Below are the code and all the weights of a small trained network. Each question names an input and a class and asks about switching units off, where a switched-off unit gives its printed mean instead of its output.

import numpy as np


def w(rows, s, z=0):
    codes = np.array(rows[::2]) - 128.0
    scale = np.full(codes.shape[1], s)
    scale[-1] = z or s
    return codes * scale


def norm(h):
    return h / np.sqrt((h * h).mean(-1, keepdims=True) + 1e-5)


def f(y):
    return y / 2 * (1 + np.tanh(0.7978845608 * (y + 0.044715 * y**3)))


def log_softmax(a):
    a = a - a.max(-1, keepdims=True)
    return a - np.log(np.exp(a).sum(-1, keepdims=True))


def net(x, mask):
    res = np.array(x, float).reshape(1, 7) / 4 @ E
    u = 0
    for l in range(2):
        y = f(norm(res) @ A[l][:, :-1].T + A[l][:, -1])
        res = res + np.where(mask[u : u + 9], y, B[l][:, -1]) @ B[l][:, :-1]
        u += 9
    return log_softmax(norm(res)[-1] @ U[:, :-1].T + U[:, -1])


A, B = {}, {}
E = w([
[74,61,159,215,115,145,115,120,125],'x0',
[178,60,156,30,142,106,97,65,92],'x1',
[120,77,2,100,195,92,190,45,81],'x2',
[129,107,104,97,184,212,88,144,179],'x3',
[153,68,158,115,229,60,223,86,85],'x4',
[139,124,125,132,108,170,182,168,107],'x5',
[154,167,170,117,196,157,80,93,76],'x6',
],0.0084)
A[0] = w([
[73,101,121,190,101,166,109,144,174,36],'L0N1',
[147,157,62,131,145,86,219,147,71,195],'L0N2',
[129,72,119,92,200,71,198,166,179,140],'L0N3',
[110,57,156,139,120,117,129,39,86,82],'L0N4',
[174,96,124,127,73,167,114,87,77,146],'L0N5',
[81,166,138,253,142,131,178,153,114,1],'L0N6',
[172,141,199,198,130,139,125,91,162,37],'L0N7',
[123,164,55,133,205,174,98,83,119,181],'L0N8',
[114,109,112,143,62,127,72,129,207,85],'L0N9',
],0.0083,0.0053)
B[0] = w([
[165,150,140,125,107,130,113,148,214,162],'L0N1',
[183,157,122,97,174,117,216,155,99,255],'L0N2',
[135,69,108,95,152,70,138,45,49,211],'L0N3',
[72,100,93,93,143,102,152,61,94,167],'L0N4',
[51,169,136,115,172,66,151,122,186,155],'L0N5',
[93,173,101,172,1,91,70,187,200,171],'L0N6',
[89,83,111,199,224,97,148,197,127,135],'L0N7',
[114,87,102,154,200,129,152,78,140,217],'L0N8',
[109,173,114,163,111,62,123,186,153,176],'L0N9',
],0.0089,0.0063)
A[1] = w([
[169,142,131,5,67,169,118,112,146,95],'L1N1',
[141,161,255,182,59,137,89,176,19,225],'L1N2',
[91,23,182,106,101,58,138,98,87,215],'L1N3',
[44,125,110,198,54,117,102,167,135,38],'L1N4',
[159,208,130,84,102,71,98,37,188,123],'L1N5',
[69,118,197,155,155,36,90,48,47,253],'L1N6',
[121,111,49,127,116,149,187,17,171,19],'L1N7',
[164,137,212,144,92,128,180,116,119,26],'L1N8',
[109,72,138,110,166,212,84,86,222,46],'L1N9',
],0.0075,0.0031)
B[1] = w([
[78,188,83,218,128,99,112,182,215,153],'L1N1',
[123,104,68,152,208,126,106,93,70,223],'L1N2',
[156,105,16,64,127,41,170,101,126,227],'L1N3',
[106,127,86,64,72,107,121,163,196,211],'L1N4',
[41,129,92,111,129,92,90,160,169,179],'L1N5',
[81,91,1,143,140,72,171,94,153,254],'L1N6',
[169,76,154,84,183,146,126,95,75,191],'L1N7',
[203,162,107,121,145,129,171,154,114,127],'L1N8',
[167,137,162,178,151,154,86,152,106,151],'L1N9',
],0.0098,0.0058)
U = w([
[150,133,217,178,229,224,54,159,113,103],'0',
[116,75,53,68,240,84,173,43,78,201],'1',
[205,59,208,145,57,128,200,165,42,2],'2',
[60,176,141,191,26,113,52,228,244,141],'3',
],0.011,0.0064)

Each question gives the input, the list of numbers given to net, and the class t.
The units are the neurons (one row each of A and B). Each row of codes is followed by its name. A weight is (code - 128) times the scale printed after its matrix; where a second scale follows, it is the last column's (A, B and U).
mask holds one flag per neuron, layer by layer. A switched-off neuron (its flag False) gives its mean, the last column of its row in B, instead of its output. The means were averaged over made-up inputs and are rounded, as every weight is.
A unit's drop is (log p(t) with every unit on - log p(t) with that unit switched off) / (log p(t) with every unit on - log p(t) with every unit switched off).
The circuit of an input: a set's keep is (log p(t) with only the set's units on - log p(t) with every unit switched off) / (log p(t) with every unit on - log p(t) with every unit switched off). Starting from the 12 units with the biggest drops (on a tie, the unit counted first), units are removed one at a time, each time the one whose removal leaves the highest keep (on an exact tie, the one counted first), for as long as the keep stays at least 0.8.
units of the circuit, in order: the units of the circuit, biggest drop first
unit that matters most: the unit with the biggest drop
k most important neurons: the k neurons with the biggest drops, biggest first
top k neurons in layer l: the k neurons of layer l with the biggest drops, biggest first
drop when u is switched off: that unit's drop, to one decimal
input [-3,-2,-4,-1,-4,0,5], class 0: unit that matters most -> L1N2
input [4,4,-8,-1,-1,0,2], class 0: units of the circuit, in order -> [L0N3, L1N2, L0N4, L1N3]
input [8,-4,3,-1,2,5,7], class 3: 3 most important neurons -> [L0N6, L0N3, L1N4]
input [8,-1,-5,-8,3,8,5], class 3: top 2 neurons in layer 1 -> [L1N4, L1N7]
input [7,-5,5,4,-5,-5,5], class 3: top 3 neurons in layer 0 -> [L0N2, L0N6, L0N3]
input [3,5,-6,4,-3,7,3], class 0: 2 most important neurons -> [L1N2, L0N6]
input [0,0,5,5,-7,0,-5], class 3: 2 most important neurons -> [L0N9, L0N3]
input [-6,4,2,8,-5,-3,0], class 0: 2 most important neurons -> [L0N8, L1N9]
input [-3,-4,-3,-4,3,4,2], class 2: top 2 neurons in layer 0 -> [L0N2, L0N6]
input [-8,6,-1,6,-8,-8,4], class 3: drop when L1N1 is switched off -> 0.1
input [-7,5,-7,8,3,-4,2], class 3: drop when L1N1 is switched off -> 0.5
input [7,5,-5,-8,-2,7,0], class 1: drop when L1N2 is switched off -> 0.2
input [4,0,6,6,-8,-4,1], class 0: drop when L1N9 is switched off -> 0.2
input [-8,3,-4,1,2,-2,1], class 3: unit that matters most -> L1N1
